Below is a small trained network, with its code and all its weights. Each question gives an input and a class and asks what happens when units are switched off, that is, made to give their printed mean instead of their output.

import numpy as np


def w(rows, s, z=0):
    codes = np.array(rows[::2]) - 128.0
    scale = np.full(codes.shape[1], s)
    scale[-1] = z or s
    return codes * scale


def f(y):
    return y / 2 * (1 + np.tanh(0.7978845608 * (y + 0.044715 * y**3)))


def log_softmax(a):
    a = a - a.max(-1, keepdims=True)
    return a - np.log(np.exp(a).sum(-1, keepdims=True))


def net(x, mask):
    res = np.array(x, float).reshape(1, 5) / 4 @ E
    y = f(res @ A[0][:, :-1].T + A[0][:, -1])
    res = res + np.where(mask, y, B[0][:, -1]) @ B[0][:, :-1]
    return log_softmax(res[-1] @ U[:, :-1].T + U[:, -1])


A, B = {}, {}
E = w([
[126,159,125,20,142],'x0',
[124,169,165,159,194],'x1',
[133,66,82,97,198],'x2',
[129,127,126,129,129],'x3',
[255,118,129,119,134],'x4',
],0.0075)
A[0] = w([
[127,157,139,15,122,116],'n0',
[114,33,114,109,189,88],'n1',
[198,103,147,118,118,73],'n2',
[106,50,107,61,8,98],'n3',
[59,123,128,120,128,77],'n4',
[123,93,105,122,172,56],'n5',
[42,97,129,126,126,80],'n6',
[88,110,133,128,131,44],'n7',
[34,123,133,137,135,129],'n8',
[118,169,157,32,132,33],'n9',
[122,149,95,156,131,227],'n10',
[130,81,134,200,124,74],'n11',
[132,65,119,176,84,108],'n12',
[66,130,109,135,130,83],'n13',
[115,217,160,148,234,90],'n14',
[91,108,145,121,127,50],'n15',
[213,124,124,126,126,73],'n16',
[114,136,109,128,123,255],'n17',
[105,123,155,124,149,101],'n18',
[126,71,150,192,122,122],'n19',
[131,59,141,217,121,59],'n20',
[142,225,140,150,38,77],'n21',
[198,129,135,131,149,142],'n22',
[121,45,89,125,192,87],'n23',
[112,108,150,114,116,250],'n24',
],0.011,0.0068)
B[0] = w([
[48,96,64,77,167,199],'n0',
[83,188,211,139,112,178],'n1',
[165,186,123,89,158,151],'n2',
[182,165,149,255,215,203],'n3',
[168,163,107,111,125,147],'n4',
[93,182,150,150,102,125],'n5',
[184,173,105,96,134,164],'n6',
[135,180,97,133,117,111],'n7',
[194,174,137,63,156,202],'n8',
[64,140,55,124,149,149],'n9',
[131,74,138,91,129,223],'n10',
[85,131,70,117,152,153],'n11',
[119,126,110,113,196,165],'n12',
[159,153,106,103,123,143],'n13',
[164,143,131,234,213,186],'n14',
[137,172,92,144,111,110],'n15',
[177,194,118,86,141,165],'n16',
[149,67,153,93,134,253],'n17',
[139,135,122,135,134,122],'n18',
[90,116,85,100,150,174],'n19',
[72,141,52,104,168,168],'n20',
[48,236,229,92,157,185],'n21',
[189,134,127,81,143,191],'n22',
[81,189,211,130,116,181],'n23',
[149,78,154,94,145,246],'n24',
],0.027,0.0056)
U = w([
[61,136,62,90,183,136],'0',
[244,206,122,54,104,118],'1',
[65,206,239,120,101,145],'2',
[152,103,173,106,178,254],'3',
[170,146,138,222,207,107],'4',
[165,54,145,149,1,88],'5',
[114,178,62,199,34,46],'6',
],0.0078,0.0051)

Each question gives the input, the list of numbers given to net, and the class t.
The units are the neurons (one row each of A and B). Each row of codes is followed by its name. A weight is (code - 128) times the scale printed after its matrix; where a second scale follows, it is the last column's (A, B and U).
mask holds one flag per neuron, in row order. A switched-off neuron (its flag False) gives its mean, the last column of its row in B, instead of its output. The means were averaged over made-up inputs and are rounded, as every weight is.
A unit's drop is (log p(t) with every unit on - log p(t) with that unit switched off) / (log p(t) with every unit on - log p(t) with every unit switched off).
The circuit of an input: a set's keep is (log p(t) with only the set's units on - log p(t) with every unit switched off) / (log p(t) with every unit on - log p(t) with every unit switched off). Starting from the 12 units with the biggest drops (on a tie, the unit counted first), units are removed one at a time, each time the one whose removal leaves the highest keep (on an exact tie, the one counted first), for as long as the keep stays at least 0.8.
circuit, biggest first: the units of the circuit, biggest drop first
most important unit: the unit with the biggest drop
k most important neurons: the k neurons with the biggest drops, biggest first
drop of u: that unit's drop, to one decimal
input [-6,-7,3,1,7], class 1: most important unit -> n16
input [0,-4,4,-4,-4], class 1: circuit, biggest first -> (n6, n8)
input [1,0,8,8,8], class 1: 4 most important neurons -> (n22, n16, n2, n21)
input [-3,8,7,1,3], class 4: 2 most important neurons -> (n14, n21)
input [1,6,4,3,-1], class 4: 3 most important neurons -> (n14, n21, n0)
input [4,-3,-4,-2,-6], class 1: 2 most important neurons -> (n8, n6)
input [-3,0,-5,3,4], class 2: 2 most important neurons -> (n21, n8)
input [-5,3,8,-6,4], class 2: 2 most important neurons -> (n23, n1)
input [-7,1,-2,2,-7], class 0: 2 most important neurons -> (n20, n19)
input [8,-8,0,-4,1], class 0: 3 most important neurons -> (n0, n9, n14)
input [-7,5,8,8,4], class 2: 2 most important neurons -> (n23, n1)
input [6,4,-5,5,-5], class 0: 2 most important neurons -> (n0, n9)
input [6,0,7,-2,-5], class 2: 2 most important neurons -> (n1, n23)
input [-7,3,4,-1,-1], class 0: most important unit -> n20
input [-8,6,-6,-8,-8], class 0: 3 most important neurons -> (n20, n19, n11)
input [-6,-7,4,6,7], class 1: drop of n2 -> 0.9
input [-6,0,2,3,-3], class 0: drop of n4 -> 0.0
input [4,6,3,4,-3], class 4: drop of n22 -> 0.1
